Each name stands for a flat space through zero: a line, a plane or more. A row that begins with a name and a colon came from that space; any other row is followed by the name of the space it lies nearest, among the names in its block.
bz-ll: [15 203 50 -97 35 -225 -101 -8 170 -242 -145 31 253 -131 -129 -240 205 -49 23 99 -63 223 401 -214]
sg-fg: [-14 57 -90 53 194 223 82 -65 -5 129 -102 63 -73 15 -74 118 -37 87 5 1 -64 -149 20 180]
sn-tb: [-210 209 52 -73 86 118 115 132 177 -43 -104 212 -35 -192 -81 -13 273 61 -60 71 -64 283 222 -43]
sn-tb: [-258 238 163 -83 -218 -80 385 46 167 -346 216 307 -141 -375 -102 -193 95 45 -124 -113 -70 481 421 89]
bd-jm: [218 -64 -29 90 -105 203 -165 -105 30 -60 348 167 13 359 -52 44 -496 160 645 -60 -44 -699 150 -230]
bz-ll: [-150 22 -33 -35 246 78 57 151 111 169 -197 9 -11 -48 -119 84 44 18 61 120 -51 78 -128 356]
sg-fg: [-95 140 -6 -12 70 53 162 -33 57 -49 -64 102 -58 -160 -87 -26 95 37 -144 -24 -65 165 153 97]
sg-fg: [-61 98 61 -125 -237 -157 107 -202 -54 -355 154 110 36 -238 -105 -247 19 88 -63 -120 -38 219 413 2]
bd-jm: [266 -252 -48 159 140 -168 -337 -16 -316 88 -89 -315 200 121 120 25 161 -108 54 74 -7 -78 -67 13]
sg-fg: [91 40 -34 76 2 128 32 -185 -18 1 -6 16 28 61 58 86 -124 43 6 -52 17 -243 -24 -127]
bz-ll: [-135 67 -35 39 107 61 146 245 163 121 38 122 -276 -55 -122 -4 84 -71 -249 -7 -11 284 -114 45]
sg-fg: [-187 71 109 -222 -119 91 97 -114 145 -185 37 166 -18 -263 -176 27 111 261 -4 -19 -82 77 122 148]
bd-jm: [44 158 -28 107 244 -55 23 111 104 52 -212 -20 96 1 -11 -37 128 -149 -34 101 -49 108 164 -13]
mf-bf: [-100 -47 192 -42 -66 -196 36 191 208 -193 103 34 82 -240 -48 -23 144 5 128 109 -24 260 22 309]
sg-fg: [-110 147 -33 -89 95 182 44 39 78 -23 -117 175 -41 -142 -47 -7 187 157 30 54 -169 82 192 36]
mf-bf: [97 -14 55 77 -107 -152 24 -87 -35 -211 202 17 41 -49 -50 -117 -90 -23 67 -77 -13 19 218 3]
sn-tb: [-6 61 -97 -1 42 31 -4 77 141 41 78 103 -122 111 -151 -98 -159 -40 7 1 58 -33 30 -50]
sn-tb: [-141 114 168 -288 -656 141 114 -270 63 -489 350 339 -22 -269 228 -101 -3 341 76 -146 15 -33 245 -402]
bd-jm: [-61 233 -106 -11 137 -50 94 -25 115 8 -86 91 -60 40 -278 -199 -67 -118 -205 -52 33 176 237 -196]
bd-jm: [-157 -63 101 -213 -319 114 105 -123 12 -71 123 63 -122 -129 80 113 -14 200 -126 -103 43 -22 -242 -24]
mf-bf: [34 -102 -39 68 253 247 -138 73 -182 311 -207 -98 -38 107 65 278 254 76 -7 54 -125 -138 -163 -18]
sn-tb: [-118 106 83 -85 -383 -247 353 -77 -136 -380 320 140 -281 -376 -23 -333 116 -11 -466 -286 -104 598 385 14]
bd-jm: [-103 -36 85 -172 53 -302 19 172 184 35 -300 -240 105 -221 17 -9 258 -118 -290 151 -11 371 -333 337]
mf-bf: [-289 282 36 -222 -72 -240 298 302 397 -118 36 204 -243 -179 -301 -334 -6 -134 -275 -35 -62 582 168 31]
mf-bf: [25 43 -102 -41 263 -39 -169 247 272 103 -260 -30 72 -13 -53 -48 130 -39 45 228 -131 79 -209 61]
mf-bf: [231 -122 -61 149 77 -33 -237 -280 -338 44 -39 -207 234 219 22 35 -58 -61 102 -28 151 -303 169 -137]
mf-bf: [-261 3 62 -198 -24 92 135 183 111 23 -69 104 -149 -259 -6 63 218 161 -74 54 -149 275 -156 314]
sg-fg: [-11 54 14 -118 44 -135 -23 131 231 -81 -89 2 48 -108 -85 -102 55 13 53 110 -130 101 13 187]
mf-bf: [57 -28 -97 42 208 110 -95 70 157 109 -118 1 24 36 -39 83 -62 56 132 125 -95 -166 -256 129]
mf-bf: [169 -54 18 89 -29 -126 -183 -6 -24 -40 33 -105 107 88 70 -31 71 -110 -42 22 77 -28 -10 -294]
bz-ll: [-403 156 251 -253 -264 -49 371 231 376 -336 281 380 -218 -444 -220 -121 73 201 63 -50 -196 490 176 286]
bz-ll: [2 -165 -48 25 215 195 -15 166 -88 377 -203 -154 -112 112 137 307 62 42 32 83 -110 -195 -403 371]
bd-jm: [-398 198 5 -202 158 386 314 162 217 115 -178 311 -287 -320 -148 158 262 286 -131 37 -253 261 -27 353]
bz-ll: [390 -76 -144 270 71 -301 -246 -228 -285 54 -67 -353 264 354 117 -151 -189 -381 -126 -33 305 -202 84 -350]
bz-ll: [-163 -99 173 -128 -291 -229 245 104 48 -103 193 -49 -158 -181 30 -27 -53 -44 -182 -104 39 291 -200 312]
bd-jm: [101 -18 -110 190 281 184 -86 96 -42 296 -199 -82 -37 150 121 191 123 -91 -118 77 3 -105 -244 -135]
mf-bf: [12 -122 81 29 -37 153 -41 96 5 115 54 -8 -50 72 149 235 11 86 144 15 -64 -191 -286 -53]
sn-tb: [34 -40 266 -113 -391 -227 -76 -30 226 -490 346 122 204 -198 16 -118 -32 135 360 22 -34 -8 191 -89]
sn-tb: [326 -104 -203 199 330 -110 -256 -93 -271 225 -240 -320 113 253 -24 -21 -7 -172 -103 9 -79 -179 -65 -92]
mf-bf: [-4 11 -66 47 229 109 -22 70 126 207 -105 -7 -17 166 -150 111 -154 -23 113 61 6 -189 -164 79]
sn-tb: [-353 182 175 -213 -243 174 355 66 212 -258 199 390 -264 -434 -88 -6 230 272 -131 -85 -140 375 249 162]
bz-ll: [-34 93 42 63 -1 -131 110 5 -13 -141 99 70 -57 -126 -147 -147 84 -70 -163 -95 -54 305 245 -99]
sn-tb: [256 -17 -77 133 115 -160 -237 -92 -129 -10 -71 -162 220 199 -2 -114 -49 -146 107 31 27 -158 179 -243]
bz-ll: [-187 -206 132 -136 -265 149 125 132 52 11 260 101 -197 -87 121 195 -128 211 212 -17 -6 -96 -349 398]
sn-tb: [-116 108 60 -49 -251 246 315 -290 -43 -212 183 240 -132 -224 83 71 -106 254 -44 -186 -65 -84 136 49]
bd-jm: [156 -85 -76 120 102 -62 -162 34 -67 63 9 -94 55 149 6 -33 -67 -90 92 36 11 -106 -46 -65]
mf-bf: [242 -226 21 53 -25 -142 -386 -41 -47 -29 8 -215 293 163 116 42 -45 -25 283 124 68 -289 -220 -159]
sn-tb: [-375 188 119 -247 -119 168 404 280 499 -117 214 428 -403 -296 -280 -7 -73 247 29 -45 -254 251 -26 341]
sg-fg: [359 4 -225 66 14 -168 -232 -387 -217 -33 -126 -245 262 293 56 -205 -311 -145 8 -38 147 -401 161 -241]
bz-ll: [-243 99 56 -136 57 113 140 173 256 -132 70 291 -135 -289 -247 -39 106 231 152 53 -249 238 118 310]
mf-bf: [-74 115 -71 40 311 -40 52 221 -19 58 -213 33 -87 -203 -125 -112 376 -44 -197 66 -268 455 200 173]
bd-jm: [90 -142 -15 71 10 149 -21 -62 -105 247 -75 -171 -38 168 215 283 -51 -22 -102 -5 132 -303 -373 40]
sg-fg: [64 17 82 127 85 -4 -47 -170 -124 -48 -130 -92 261 -49 93 113 172 -36 16 42 88 -37 150 -79]
sg-fg: [74 -111 144 26 -149 -336 -142 33 -23 -130 90 -175 191 16 42 -84 58 -177 -14 18 157 150 -31 -184]
bd-jm: [-216 119 79 -141 -39 262 145 59 166 -102 82 315 -118 -185 -110 65 53 292 228 -1 -220 10 156 104]
sg-fg: [-290 162 132 -127 251 -1 162 407 382 -9 -238 155 -47 -394 -155 41 449 81 -31 206 -303 514 6 401]
bd-jm: [-190 221 -89 -162 12 143 183 63 179 94 -127 156 -217 -45 -78 -58 47 12 -301 -19 24 164 23 -66]
sg-fg: [-77 -95 67 58 -15 27 134 -14 -112 33 86 -18 -58 -59 8 113 -37 17 13 -54 37 31 -60 286]
mf-bf: [124 -87 -156 -1 145 146 -229 -171 -166 236 -152 -142 20 247 -72 107 -48 38 -69 -14 60 -311 -158 -199]
bd-jm: [33 152 -115 244 432 1 7 99 -50 262 -323 -99 30 89 -69 21 241 -287 -332 64 81 238 82 -176]
bz-ll: [-173 -74 55 -110 -169 -39 148 8 25 86 11 -73 -78 -21 82 77 -109 -57 -185 -33 224 86 -349 160]
sn-tb: [7 71 -55 134 134 114 92 -14 -91 115 -77 16 -78 25 38 62 61 -59 -163 -52 -22 47 12 -116]
bd-jm: [168 -29 -29 -11 -128 87 -138 -220 -199 44 -18 -102 51 188 171 72 9 21 -73 -74 98 -307 72 -350]
sg-fg: [-6 273 -40 -54 1 -93 -9 -152 -21 -343 -4 203 91 -213 -207 -354 197 67 -63 -68 -197 312 655 -360]
bz-ll: [-9 73 -28 -58 127 -185 -70 -26 76 -96 -178 -63 170 -128 -151 -156 128 -50 -72 92 -18 207 129 86]
bz-ll: [-69 -23 29 -79 -288 -64 18 -39 98 -224 396 196 -51 64 -155 -192 -394 57 294 -90 127 -84 118 -70]
sn-tb: [102 179 -197 10 24 129 -45 -204 -92 -20 -63 96 -28 109 -7 -160 -61 13 -123 -80 -11 -113 258 -416]
sg-fg: [-75 -9 35 -56 -204 125 93 -16 -75 -72 132 121 -94 -64 176 21 -22 121 73 -65 -44 -21 5 -35]
sn-tb: [-115 -41 -46 -194 -124 -99 52 183 182 46 117 36 -205 62 -135 -133 -238 -15 1 -9 25 57 -195 202]
bz-ll: [-50 63 14 -76 -78 247 7 -67 92 -153 163 280 -20 -44 -70 16 -128 291 402 -12 -179 -244 198 -18]
[-314 -64 22 -146 208 -1 132 483 293 217 -52 76 -243 -116 -261 52 36 26 79 149 -124 309 -306 674]  bz-ll
[254 -99 -137 152 -29 -186 -221 -96 -229 -21 211 -99 14 314 -108 -234 -291 -165 81 -129 65 -144 132 -381]  sg-fg
[47 238 -197 -74 3 -127 72 -98 124 -76 10 87 -159 75 -282 -358 -200 -115 -320 -132 -4 126 246 -290]  mf-bf
[-48 223 -100 -66 37 51 96 4 179 -66 -51 174 -94 -53 -115 -167 -41 23 -102 -22 -110 101 140 -174]  bd-jm
[283 29 -151 268 213 95 -202 -150 -161 158 -111 -104 167 351 91 45 -146 -150 110 6 90 -379 60 -451]  sn-tb
[-5 -170 -94 -165 79 31 -120 -7 -79 348 -329 -305 33 164 125 187 -36 -11 -114 93 86 -218 -532 244]  bz-ll
[124 -114 -82 76 26 -28 -134 123 -78 146 108 -69 -141 220 -22 -26 -75 -96 -28 -35 18 -77 -98 -134]  bz-ll
[-190 -57 211 -43 -113 79 201 86 114 -84 115 101 -78 -272 44 201 136 152 22 0 -68 144 -156 305]  sn-tb
[77 88 -159 137 369 182 -102 105 -78 370 -327 -85 -24 242 34 121 148 -135 -133 71 -23 -87 -50 -253]  mf-bf
[28 -138 122 -16 -197 -58 -12 -154 -198 -97 73 -112 133 -44 182 87 -3 54 99 -48 51 -98 -28 64]  bz-ll
[-60 89 -153 -89 124 -58 -67 1 163 177 -185 -60 30 208 -197 -110 -216 -159 -127 54 223 -23 -186 -155]  mf-bf
[-32 -2 -168 57 60 138 167 -37 44 188 79 51 -223 183 -102 21 -432 -48 -42 -80 136 -203 -220 209]  sn-tb
[318 -3 -267 253 325 -91 -221 -103 -291 247 -252 -271 96 328 26 -102 -51 -279 -192 -19 24 -126 9 -338]  sn-tb
[138 -123 -42 195 199 -6 -63 -189 -356 192 -149 -262 90 111 25 156 92 -113 -187 -55 102 -88 -13 61]  bd-jm
[-22 -23 -129 48 213 474 27 -43 -123 417 -165 18 -221 214 40 350 -24 140 -78 -51 -68 -356 -307 -79]  mf-bf
[-109 206 -56 20 450 -2 97 267 262 78 -324 78 -44 -243 -248 -43 348 -26 -154 165 -280 394 129 320]  bz-ll
[265 -325 -185 73 36 57 -353 -190 -339 339 -36 -335 112 529 119 151 -395 -72 213 -2 256 -656 -385 -56]  sg-fg
[-166 278 -81 -21 143 229 207 -86 217 -12 -95 265 -26 -43 -186 -27 -171 84 74 2 -18 -44 159 -23]  bz-ll
[96 -68 -13 112 -58 22 -21 -244 -233 48 -6 -134 106 127 142 91 -114 -67 -66 -85 184 -190 -76 -175]  sg-fg

Rows lie near named flat spaces through zero. A row that begins with a name and a colon came from that space; any other row is followed by the name of its block's space that it lies nearest.
rh-ml: [-131 -9 -45 -48 44 -177 43 20 180 65 -178 -171 -144 -38 24 -1 -112 -17 50 -109 -77 -3 86 86]
jh-dr: [191 272 -356 72 268 100 177 478 -106 130 293 48 194 22 234 -71 125 121 -99 11 -333 -304 115 -45]
rh-ml: [22 -88 174 74 -71 -73 -221 -95 -67 -118 -135 144 -3 17 -264 31 -49 -100 15 -3 167 207 6 46]
th-pq: [-94 147 -462 -102 403 -404 19 111 26 108 161 -43 -25 -10 279 -109 -125 -53 85 -589 -296 -328 156 42]
jh-dr: [-411 -39 85 -222 -41 86 -31 -379 41 -31 35 -306 -216 -226 -8 -155 48 -62 337 -243 81 99 107 -384]
ld-lq: [-55 76 166 35 -177 -11 -52 -62 183 75 -135 42 -98 -108 49 -30 82 13 128 215 121 113 -2 -224]
rh-ml: [-79 -175 329 180 -105 -288 -389 -411 229 -176 -472 138 -153 -63 -201 66 -25 -138 267 -16 404 302 37 -29]
ld-lq: [198 326 -262 41 120 342 111 475 -46 153 8 -186 89 33 130 -15 39 30 41 107 -146 -224 200 118]
zp-fs: [174 212 26 76 -287 454 294 290 63 182 48 -205 -94 -110 98 -37 201 135 -300 456 -56 -86 90 -78]
zp-fs: [-370 -218 258 -254 -253 119 143 -515 65 -113 129 -276 -145 -95 4 -158 -71 3 -155 -152 149 81 -163 -308]
rh-ml: [291 144 -295 247 344 -281 -132 233 -115 43 131 403 208 43 170 91 119 -6 -30 -139 -137 -213 101 90]
jh-dr: [-121 224 -226 -178 -2 114 323 284 137 269 83 -388 -49 -110 308 1 -58 51 21 -20 -279 -225 156 8]
zp-fs: [-33 -182 -76 95 360 -132 -97 -40 -154 -161 35 134 72 31 -175 39 95 36 118 -135 -115 57 33 30]
ld-lq: [52 -123 -26 165 176 -647 -445 -194 101 -143 -292 352 -37 54 -104 88 -98 -156 401 -289 152 134 37 190]
th-pq: [-335 11 111 -309 -169 264 231 34 102 188 -112 -437 -236 -107 -67 -29 -80 34 118 153 -110 138 14 -95]
th-pq: [376 -52 -191 390 384 -454 -360 90 -104 -183 -74 530 96 122 -75 16 147 -9 89 -218 -14 -33 94 138]
th-pq: [-36 -125 31 100 160 -326 -159 -141 14 -87 -42 233 4 -17 -46 15 39 -12 67 -150 2 81 -1 -80]
th-pq: [-235 -109 15 -166 76 24 50 -386 34 -95 159 -121 -9 -10 198 -152 -6 26 61 -294 65 -102 -119 -298]
th-pq: [84 -34 -287 -11 340 -296 -83 113 -307 -31 358 378 231 92 -5 71 31 -4 103 -205 -243 -97 -84 107]
th-pq: [-128 119 -122 -230 25 317 114 114 -270 45 369 -136 74 -53 -36 -117 58 14 123 -29 -163 -40 11 -192]
jh-dr: [19 160 -1 20 -161 133 8 229 12 14 -2 -164 -8 -109 -96 -50 9 -30 114 130 -27 57 190 -11]
jh-dr: [39 86 -29 -63 -33 99 168 29 64 246 -67 -66 -8 35 245 166 -89 -22 -320 20 -3 -169 -45 144]
ld-lq: [-329 -233 44 -128 62 -71 171 -361 27 -40 156 -152 -236 -172 3 -113 149 105 -58 -150 -120 42 -36 -303]
zp-fs: [160 286 -98 35 -138 238 132 385 -36 97 220 -29 159 -46 124 -74 83 62 -33 249 -111 -118 81 -100]
zp-fs: [-355 -230 65 -227 142 -232 -191 -525 -148 -136 118 92 -75 -13 -153 -72 -118 -140 110 -450 111 112 -146 -157]
jh-dr: [-408 -270 255 -291 -153 42 36 -628 122 -28 -124 -270 -240 -56 31 0 -107 -54 99 -187 220 128 -176 -159]
rh-ml: [346 120 -57 216 106 52 -380 86 -236 -117 2 334 203 61 -19 48 172 -84 397 -58 164 36 125 -30]
ld-lq: [90 112 -117 -29 49 261 128 180 -50 92 76 -116 45 14 159 5 109 85 102 96 -107 -116 42 -35]
ld-lq: [36 52 -129 -72 92 -150 -26 -127 116 151 -147 34 -22 130 274 118 -183 -93 -62 -205 99 -211 -109 234]
ld-lq: [-266 -127 191 -147 -207 145 231 -251 -3 -10 202 -176 -146 -147 -70 -134 36 58 -398 23 -14 63 -86 -284]
zp-fs: [1 127 -281 -65 292 -23 -34 31 -152 93 197 39 98 -29 247 31 79 -32 246 -303 -136 -203 107 -80]
ld-lq: [-344 -290 -57 -219 231 -252 139 -480 70 29 11 -120 -225 5 121 10 -99 9 -186 -415 -73 -101 -164 -2]
zp-fs: [334 267 -160 124 119 221 -192 328 -166 -10 13 183 302 173 46 42 0 -61 217 96 90 -126 38 154]
ld-lq: [185 -34 -52 147 16 110 110 83 -121 25 107 84 -31 -39 -26 71 215 91 -244 160 -91 -44 36 58]
zp-fs: [49 194 -192 3 36 -59 136 361 151 270 -167 -165 -199 -75 98 33 5 32 12 72 -236 -83 203 139]
th-pq: [0 -191 -129 -4 344 135 29 -180 -308 -194 335 121 140 86 -24 -59 191 106 -12 -171 -96 -100 -126 -121]
th-pq: [-444 -169 297 -391 -302 369 137 -454 -56 -83 128 -379 -50 -49 -131 -75 -180 -71 -45 -26 204 143 -207 -184]
rh-ml: [223 383 -178 -93 -57 828 141 536 -373 95 359 -246 240 -25 78 -96 240 82 310 249 -163 -111 204 -208]
ld-lq: [-311 -287 283 -104 -189 -159 131 -398 297 4 -242 -185 -306 -90 -39 14 -53 54 -115 66 83 181 -138 -80]
th-pq: [107 152 -173 133 185 96 39 319 44 70 -109 -130 -66 -63 33 -36 144 71 125 40 -172 -74 264 -3]
rh-ml: [-421 -151 280 -271 -320 16 118 -340 299 49 -317 -490 -360 -114 -91 -45 -252 -78 -40 -77 145 184 -9 -20]
th-pq: [209 492 -162 41 -340 274 343 715 286 362 -97 -316 -16 -62 193 24 -87 54 -222 558 -160 -214 170 270]
th-pq: [-261 113 -83 -266 -49 170 231 32 55 158 102 -373 -107 -97 122 -91 -100 -3 -17 -99 -136 -104 54 -102]
rh-ml: [-32 191 -69 -149 -91 386 212 168 -134 118 285 -202 88 -65 133 -79 41 33 -120 43 -111 -132 50 -178]
zp-fs: [26 -53 -293 29 351 -423 5 145 -3 120 -70 91 -55 27 69 171 -49 -11 59 -251 -284 -106 103 311]
rh-ml: [60 -153 79 52 -89 26 133 35 -53 -116 131 47 68 49 -126 -5 32 106 -244 187 -67 51 -125 64]
rh-ml: [74 37 180 68 -322 128 79 112 198 122 -315 -222 -221 -103 -34 75 24 13 -59 261 63 138 151 75]
jh-dr: [502 482 -306 257 122 217 -76 759 -115 218 -11 194 229 48 130 96 174 21 204 326 -154 -171 258 164]
ld-lq: [149 101 -214 32 83 97 231 179 -77 180 216 36 54 -17 236 104 142 95 -228 105 -198 -237 -3 79]
zp-fs: [283 63 74 448 -64 -383 -278 154 337 -48 -480 227 -95 -73 -60 104 117 -14 233 267 158 137 219 162]
jh-dr: [-160 -7 -27 -67 23 -71 208 221 122 102 -45 -201 -120 -79 -65 -31 -44 87 -86 86 -265 46 84 8]
rh-ml: [1 238 -240 -105 0 217 276 368 -5 223 148 -250 41 -60 150 54 -4 45 -9 175 -244 -196 102 139]
ld-lq: [73 -34 -36 33 77 167 38 113 -75 -45 -21 -85 15 40 -60 11 75 64 87 64 -68 15 49 54]
jh-dr: [-19 -8 262 92 -319 115 -4 8 189 -37 -223 -103 -178 -109 -200 -62 82 45 38 390 140 234 37 -94]
ld-lq: [-105 -121 219 22 -149 89 -24 -112 15 -153 -15 -50 -39 -73 -211 -81 76 44 76 165 80 213 -15 -176]
jh-dr: [-39 -178 40 -91 3 -107 12 -227 -174 -99 259 132 69 42 22 -37 -23 0 -188 -262 -24 -1 -138 -110]
zp-fs: [5 -92 -49 6 115 39 36 -30 -216 -38 191 124 35 7 -146 36 82 20 -185 10 -82 1 -62 45]
rh-ml: [-9 56 -28 -107 -112 211 118 59 -75 41 136 -124 42 -2 25 3 -10 10 -6 96 -27 -44 -35 26]
rh-ml: [170 -234 147 217 40 -99 -285 -235 -185 -289 -10 359 152 87 -254 113 100 -44 80 48 229 172 -105 106]
jh-dr: [-346 -91 251 -281 -303 311 177 -247 40 -54 93 -397 -160 -111 -89 -214 -58 28 -55 -3 65 141 -63 -335]
jh-dr: [15 -30 150 -20 -197 146 26 -89 67 -29 -92 -73 -12 53 -30 3 -75 -13 -124 135 166 36 -102 54]
th-pq: [-246 -213 -159 -183 368 232 364 -32 -218 61 249 -202 -159 -17 -97 -47 167 198 -280 -56 -385 -78 -76 -81]
th-pq: [-128 -179 9 -26 130 30 237 -105 -31 22 121 -26 -28 -19 -5 61 74 116 -345 63 -148 -47 -114 -9]
ld-lq: [238 9 -145 110 239 146 -79 55 -250 -11 132 233 119 78 69 69 244 62 137 12 -42 -82 -12 -21]
jh-dr: [-21 -83 -34 77 74 -530 -89 -113 190 -55 -93 179 -29 55 45 -31 -189 -56 -208 -259 13 -57 -58 119]
rh-ml: [-57 -211 168 126 64 -323 -285 -460 110 -170 -204 255 -45 16 -48 53 4 -80 117 -138 290 117 -107 -37]
zp-fs: [-82 -244 187 9 18 14 82 -99 93 -16 -281 -48 -259 79 -265 -14 -20 91 -303 152 -1 174 -132 90]
jh-dr: [155 -72 25 137 80 21 -139 -107 -260 -161 253 333 129 14 -82 -61 211 31 -76 -47 47 32 -54 -200]
zp-fs: [-184 114 -124 -196 -22 257 375 295 21 98 234 -401 -58 -87 46 -206 -2 145 -129 56 -335 -103 82 -170]
zp-fs: [31 -143 53 116 122 100 31 -80 -79 -79 23 25 39 -43 -12 82 200 90 5 54 -31 41 41 -85]
[-77 293 -158 -269 -241 337 381 296 192 293 31 -491 -107 -8 263 -80 -165 43 -91 182 -135 -238 2 107]  th-pq
[265 35 24 219 -29 -483 -418 -76 14 -31 -165 527 80 69 -7 140 -53 -171 137 -94 233 75 -24 168]  ld-lq
[87 182 23 -57 -159 140 55 104 2 194 44 27 -2 -17 192 -8 16 -7 -114 59 14 -61 -3 -134]  ld-lq
[-88 180 -172 -277 -95 403 309 240 -161 204 276 -296 50 -11 48 33 -72 8 -88 162 -185 -153 -38 134]  rh-ml
[88 51 185 19 -340 298 222 194 63 76 23 -93 -47 -35 -46 -48 89 132 -267 454 -23 85 -60 -95]  rh-ml
[275 -22 -49 211 39 -67 59 195 -47 53 1 227 30 44 -3 126 132 86 -281 198 -101 -38 -8 173]  rh-ml
[-41 -129 183 -88 -179 32 -172 -440 -220 -181 235 186 144 35 -61 -9 -72 -145 -115 -202 301 58 -193 -110]  rh-ml
[-342 -328 454 -173 -226 138 31 -492 18 -252 66 -80 -25 3 -201 -185 -56 53 -145 13 207 273 -279 -403]  zp-fs
[89 31 -209 145 201 -359 -134 185 -104 -104 194 266 202 -30 -57 46 48 -19 226 -70 -166 -24 95 99]  ld-lq
[40 -246 258 190 -8 -215 -378 -434 14 -206 -307 296 -56 29 -229 139 38 -118 156 -15 377 248 -75 75]  rh-ml
[-149 51 48 -153 -163 165 232 47 68 85 138 -221 -7 -79 111 -67 -13 72 -69 110 -97 -27 -28 -166]  ld-lq
[-262 -158 94 -135 -36 -243 -4 -318 239 41 -286 -177 -186 -9 23 103 -233 -99 18 -170 117 47 -63 172]  jh-dr
[8 12 -3 125 76 -356 -267 -26 174 -112 -240 125 -88 18 -99 -115 -74 -68 223 -146 99 82 77 3]  th-pq
[-318 -416 363 -92 -74 -21 27 -565 50 -220 -71 -58 -151 5 -233 -72 -53 31 -278 -70 186 220 -240 -172]  rh-ml
[-43 303 -80 -111 -146 204 271 314 243 292 -82 -305 -15 -32 259 7 -140 19 -155 212 -86 -192 54 63]  ld-lq
[-317 -157 126 -220 -129 -110 244 -237 212 96 -78 -280 -188 -42 76 4 -218 1 -334 -130 -37 -4 -107 13]  jh-dr
[-252 -82 25 -239 7 -93 165 -219 71 120 55 -85 -162 24 92 -93 -160 1 -352 -219 -58 -71 -177 -100]  rh-ml
[145 289 50 12 -316 575 255 299 33 192 107 -229 -27 -135 186 -80 250 140 -48 458 -34 -63 107 -271]  ld-lq
[63 265 6 26 -184 -35 -112 177 266 278 -423 -72 -214 -76 74 114 -50 -104 283 229 121 54 149 148]  rh-ml
[238 221 119 93 -325 422 16 280 21 80 -113 -82 25 -15 -33 22 100 21 65 468 136 67 71 18]  jh-dr
[36 96 -216 -27 115 105 314 376 -37 143 183 -128 43 -2 75 6 35 134 -238 136 -344 -171 43 105]  rh-ml
